Below are the code and all the weights of a small trained network. Each question names an input and a class and asks about switching units off, where a switched-off unit gives its printed mean instead of its output.

import numpy as np


def w(rows, s, z=0):
    codes = np.array(rows[::2]) - 128.0
    scale = np.full(codes.shape[1], s)
    scale[-1] = z or s
    return codes * scale


def f(y):
    return np.maximum(y, 0)


def log_softmax(a):
    a = a - a.max(-1, keepdims=True)
    return a - np.log(np.exp(a).sum(-1, keepdims=True))


def net(x, mask):
    res = np.array(x, float).reshape(1, 6) / 4 @ E
    y = f(res @ A[0][:, :-1].T + A[0][:, -1])
    res = res + np.where(mask, y, B[0][:, -1]) @ B[0][:, :-1]
    return log_softmax(res[-1] @ U[:, :-1].T + U[:, -1])


A, B = {}, {}
E = w([
[121,181,95,211,106,121,96,55,249,84,233,22],'x0',
[128,65,154,144,251,166,172,46,31,231,203,71],'x1',
[71,170,209,42,29,180,254,81,184,145,171,140],'x2',
[163,126,131,146,113,135,152,118,116,111,116,118],'x3',
[117,88,113,108,121,131,103,101,163,145,134,149],'x4',
[81,156,59,201,69,73,160,32,7,111,154,230],'x5',
],0.0098)
A[0] = w([
[153,182,119,123,79,91,87,180,171,83,81,168,138],'n0',
[157,119,179,67,146,148,126,175,178,144,95,81,71],'n1',
[88,159,131,178,124,162,115,136,148,89,175,84,3],'n2',
[137,99,149,121,186,188,148,88,76,183,175,90,105],'n3',
[79,152,164,74,71,180,220,113,141,149,162,130,83],'n4',
[158,146,180,69,136,175,160,132,176,143,117,104,71],'n5',
[92,143,182,88,76,159,185,116,128,156,132,142,88],'n6',
[108,154,96,171,96,69,167,85,104,159,143,193,54],'n7',
[136,85,156,147,201,142,175,93,89,183,180,101,131],'n8',
[159,81,131,132,189,129,89,179,154,114,90,77,93],'n9',
[126,75,169,58,136,156,169,196,62,183,5,212,2],'n10',
[137,165,115,162,118,116,108,95,194,138,184,73,24],'n11',
[189,92,69,175,172,77,50,167,85,141,100,119,68],'n12',
[142,103,167,117,121,166,118,137,155,123,120,110,83],'n13',
[64,148,101,150,102,88,145,68,72,101,135,204,75],'n14',
[122,151,120,127,54,125,131,165,180,75,64,175,132],'n15',
],0.012,0.0043)
B[0] = w([
[59,88,171,55,114,62,192,140,134,106,90,166,230],'n0',
[254,107,139,84,91,122,86,183,84,161,170,108,215],'n1',
[111,173,122,134,77,126,152,79,126,150,210,104,171],'n2',
[89,69,146,33,93,81,189,158,164,98,112,135,216],'n3',
[123,175,59,168,207,201,56,60,86,49,43,209,226],'n4',
[181,122,142,157,198,178,61,170,65,142,127,123,201],'n5',
[83,196,101,135,199,140,39,59,111,91,61,144,203],'n6',
[206,102,132,128,173,150,89,218,94,188,155,71,199],'n7',
[44,66,203,49,129,22,186,174,163,117,78,154,219],'n8',
[165,106,149,174,181,145,50,166,93,142,144,150,202],'n9',
[84,203,87,219,43,164,199,93,214,154,219,15,254],'n10',
[134,152,95,184,37,158,228,56,137,168,192,76,198],'n11',
[71,211,29,133,215,189,55,25,86,77,78,194,216],'n12',
[166,131,115,144,103,94,85,188,127,124,148,125,168],'n13',
[205,83,164,138,147,146,64,251,83,184,198,108,217],'n14',
[105,101,193,70,100,59,193,154,161,111,66,176,230],'n15',
],0.0088,0.022)
U = w([
[64,79,178,7,120,53,192,175,145,97,62,146,228],'0',
[109,142,107,148,190,177,58,55,69,84,57,166,186],'1',
[255,89,159,118,146,152,82,242,62,160,157,98,11],'2',
[102,147,126,218,59,154,216,68,190,139,197,38,101],'3',
],0.01,0.0011)

Each question gives the input, the list of numbers given to net, and the class t.
The units are the neurons (one row each of A and B). Each row of codes is followed by its name. A weight is (code - 128) times the scale printed after its matrix; where a second scale follows, it is the last column's (A, B and U).
mask holds one flag per neuron, in row order. A switched-off neuron (its flag False) gives its mean, the last column of its row in B, instead of its output. The means were averaged over made-up inputs and are rounded, as every weight is.
A unit's drop is (log p(t) with every unit on - log p(t) with that unit switched off) / (log p(t) with every unit on - log p(t) with every unit switched off).
The circuit of an input: a set's keep is (log p(t) with only the set's units on - log p(t) with every unit switched off) / (log p(t) with every unit on - log p(t) with every unit switched off). Starting from the 12 units with the biggest drops (on a tie, the unit counted first), units are removed one at a time, each time the one whose removal leaves the highest keep (on an exact tie, the one counted first), for as long as the keep stays at least 0.8.
units of the circuit, in order: the units of the circuit, biggest drop first
most important unit: the unit with the biggest drop
top k neurons: the k neurons with the biggest drops, biggest first
drop when u is switched off: that unit's drop, to one decimal
input [3,-3,6,0,1,6], class 1: units of the circuit, in order -> n4
input [-6,-3,-5,4,-5,6], class 2: top 2 neurons -> n14; n7
input [-4,6,0,2,-5,-5], class 0: top 3 neurons -> n8; n3; n14
input [0,2,-2,4,-4,0], class 0: top 2 neurons -> n4; n10
input [5,4,-5,-5,8,6], class 2: top 3 neurons -> n10; n14; n4
input [6,-6,-4,-6,-5,2], class 0: top 3 neurons -> n10; n0; n15
input [-6,-6,6,6,5,-7], class 2: top 2 neurons -> n1; n5
input [-1,6,-5,3,-4,8], class 2: top 3 neurons -> n14; n7; n0
input [-1,-1,7,8,2,8], class 2: top 3 neurons -> n14; n7; n12
input [0,2,4,-1,-5,-3], class 1: top 2 neurons -> n14; n4
input [6,-6,-2,-8,3,5], class 0: top 3 neurons -> n10; n0; n15
input [2,-4,-4,2,4,3], class 0: top 4 neurons -> n4; n0; n6; n5
input [7,1,4,-8,-4,7], class 2: top 2 neurons -> n14; n10
input [-7,6,-5,-4,8,5], class 3: most important unit -> n10
input [-5,0,4,-7,5,-8], class 2: drop when n1 is switched off -> 0.2
input [6,6,-8,-2,-4,-2], class 1: drop when n10 is switched off -> 0.4
input [1,3,8,3,-4,6], class 1: drop when n4 is switched off -> 2.4
